Below is a small trained network, with its code and all its weights. Each question gives an input and a target symbol and asks what happens when units are switched off, that is, made to give their printed mean instead of their output.

import numpy as np


def w(rows, s, z=0):
    codes = np.array(rows[::2]) - 128.0
    scale = np.full(codes.shape[1], s)
    scale[-1] = z or s
    return codes * scale


def norm(h):
    return h / np.sqrt((h * h).mean(-1, keepdims=True) + 1e-5)


def f(y):
    return np.maximum(y, 0)


def softmax(a):
    e = np.exp(a - a.max(-1, keepdims=True))
    return e / e.sum(-1, keepdims=True)


def log_softmax(a):
    a = a - a.max(-1, keepdims=True)
    return a - np.log(np.exp(a).sum(-1, keepdims=True))


def net(x, mask):
    ids = ['αζηθλξσψω'.index(c) for c in x.split()]
    T = len(ids)
    res = E[ids] + P[:T]
    r = norm(res)
    for j in range(3):
        rows = slice(3 * j, 3 * j + 3)
        q, k, v = (r @ M[0][rows].T for M in (Q, K, V))
        z = softmax(np.where(np.tri(T) > 0, q @ k.T / 3**0.5, -1e9)) @ v
        o = O[0][rows]
        res = res + np.where(mask[j], z, o[:, -1]) @ o[:, :-1]
    y = f(norm(res) @ A[0][:, :-1].T + A[0][:, -1])
    res = res + np.where(mask[3:27], y, B[0][:, -1]) @ B[0][:, :-1]
    return log_softmax(norm(res)[-1] @ U[:, :-1].T + U[:, -1])


Q, K, V, O, A, B = {}, {}, {}, {}, {}, {}
E = w([
[120,160,146],'α',
[13,139,8],'ζ',
[150,158,162],'η',
[153,154,164],'θ',
[147,217,127],'λ',
[152,253,173],'ξ',
[95,71,140],'σ',
[139,156,159],'ψ',
[160,156,164],'ω',
],0.0011)
P = w([
[159,7,35],'0',
[139,120,253],'1',
[127,120,227],'2',
[128,135,205],'3',
[124,148,193],'4',
[126,151,182],'5',
[126,159,170],'6',
[136,168,161],'7',
[133,169,153],'8',
[140,179,144],'9',
[141,187,137],'10',
[145,193,130],'11',
[144,201,120],'12',
[153,211,117],'13',
],0.0005)
Q[0] = w([
[128,1,58],'H1',
[128,255,198],'H1',
[126,3,59],'H1',
[201,244,129],'H2',
[210,254,125],'H2',
[53,25,120],'H2',
[184,231,194],'H3',
[217,233,206],'H3',
[61,36,66],'H3',
],0.003)
K[0] = w([
[206,118,252],'H1',
[49,137,4],'H1',
[207,118,252],'H1',
[155,217,121],'H2',
[148,216,122],'H2',
[88,45,135],'H2',
[13,78,100],'H3',
[14,81,104],'H3',
[231,178,158],'H3',
],0.0038)
V[0] = w([
[9,159,66],'H1',
[128,128,128],'H1',
[249,97,189],'H1',
[79,58,183],'H2',
[182,212,92],'H2',
[177,195,69],'H2',
[142,81,160],'H3',
[141,76,161],'H3',
[127,165,91],'H3',
],0.0017)
O[0] = w([
[225,116,25,112],'H1',
[128,128,128,128],'H1',
[32,138,229,144],'H1',
[179,244,103,48],'H2',
[111,4,147,253],'H2',
[69,15,155,198],'H2',
[126,53,178,111],'H3',
[123,46,193,106],'H3',
[127,201,124,133],'H3',
],0.0014,0.00077)
A[0] = w([
[129,129,128,118],'N1',
[143,133,138,71],'N2',
[85,133,136,130],'N3',
[93,128,136,130],'N4',
[149,135,143,48],'N5',
[145,131,139,76],'N6',
[95,128,136,130],'N7',
[108,129,159,202],'N8',
[160,135,88,71],'N9',
[94,43,138,167],'N10',
[163,91,58,187],'N11',
[160,134,89,75],'N12',
[117,3,128,116],'N13',
[103,132,135,165],'N14',
[113,151,125,180],'N15',
[116,91,156,107],'N16',
[121,162,119,131],'N17',
[108,92,134,231],'N18',
[152,130,127,109],'N19',
[108,159,123,214],'N20',
[142,125,140,37],'N21',
[158,136,91,72],'N22',
[165,132,124,117],'N23',
[90,86,107,254],'N24',
],0.0038,0.00089)
B[0] = w([
[127,128,128,128],'N1',
[117,111,122,136],'N2',
[133,134,94,191],'N3',
[145,133,107,179],'N4',
[121,93,117,140],'N5',
[113,115,118,137],'N6',
[147,132,108,177],'N7',
[122,150,96,253],'N8',
[78,97,160,148],'N9',
[119,90,191,188],'N10',
[110,251,120,163],'N11',
[80,99,159,148],'N12',
[72,66,191,170],'N13',
[124,143,111,188],'N14',
[133,94,118,199],'N15',
[113,189,130,175],'N16',
[104,90,138,183],'N17',
[163,169,122,187],'N18',
[125,113,113,142],'N19',
[133,83,109,231],'N20',
[158,108,115,129],'N21',
[85,100,157,147],'N22',
[131,90,107,154],'N23',
[198,174,169,178],'N24',
],0.0031,0.0014)
U = w([
[113,151,254,214],'α',
[116,51,110,42],'ζ',
[141,208,115,181],'η',
[181,67,112,7],'θ',
[105,49,103,75],'λ',
[180,66,111,9],'ξ',
[163,55,107,27],'σ',
[70,161,4,182],'ψ',
[190,71,113,1],'ω',
],0.0093,0.0059)

Each question gives the input, a string of symbols that net reads in full, and the target symbol t.
The units are the heads (3 rows each of Q, K, V and O) and the neurons (one row each of A and B). Each row of codes is followed by its name. A weight is (code - 128) times the scale printed after its matrix; where a second scale follows, it is the last column's (O, A, B and U).
mask holds one flag per unit, heads first, then neurons. A switched-off unit (its flag False) gives its mean, the last column of its rows in O or B, instead of its output. The means were averaged over made-up inputs and are rounded, as every weight is.
A unit's drop is (log p(t) with every unit on - log p(t) with that unit switched off) / (log p(t) with every unit on - log p(t) with every unit switched off).
most important unit: the unit with the biggest drop
k most important neurons: the k neurons with the biggest drops, biggest first
which heads matter: for each layer, one digit per head in row order, 1 if its drop is at least 0.15 and else 0, layers parted by /
drop of u: that unit's drop, to one decimal
input ξ α α η α σ η η λ λ σ, target η: which heads matter	110
input α σ ψ η λ α, target η: most important unit	H3
input α ψ λ λ α ζ ξ σ, target α: 2 most important neurons	N13; N10
input α σ ξ σ α, target η: 3 most important neurons	N10; N13; N8
input λ ψ λ λ η λ ψ α η, target η: which heads matter	001
input σ ξ σ α ψ λ ω λ ψ, target η: 2 most important neurons	N13; N8
input λ λ θ λ λ ω θ α α α, target ψ: which heads matter	001
input ψ σ λ σ α α ψ λ λ σ σ σ, target ψ: 2 most important neurons	N10; N13
input σ λ ω ω α α α α η σ λ λ α, target ψ: which heads matter	000
input σ ψ λ η α ω λ α η, target η: which heads matter	100
input σ σ ψ λ α ξ ω λ λ ψ ξ λ λ, target ψ: 3 most important neurons	N10; N13; N24
input λ ψ λ α σ, target α: 2 most important neurons	N10; N13
input α λ α λ λ λ, target ψ: 3 most important neurons	N24; N10; N13
input ψ α λ λ α α σ λ η ψ α θ λ ψ, target ψ: drop of N10	0.3
input ψ λ σ θ ψ σ λ λ λ ξ σ, target ψ: drop of N18	0.0
input η η σ ψ λ α σ λ ψ, target η: drop of N8	0.2
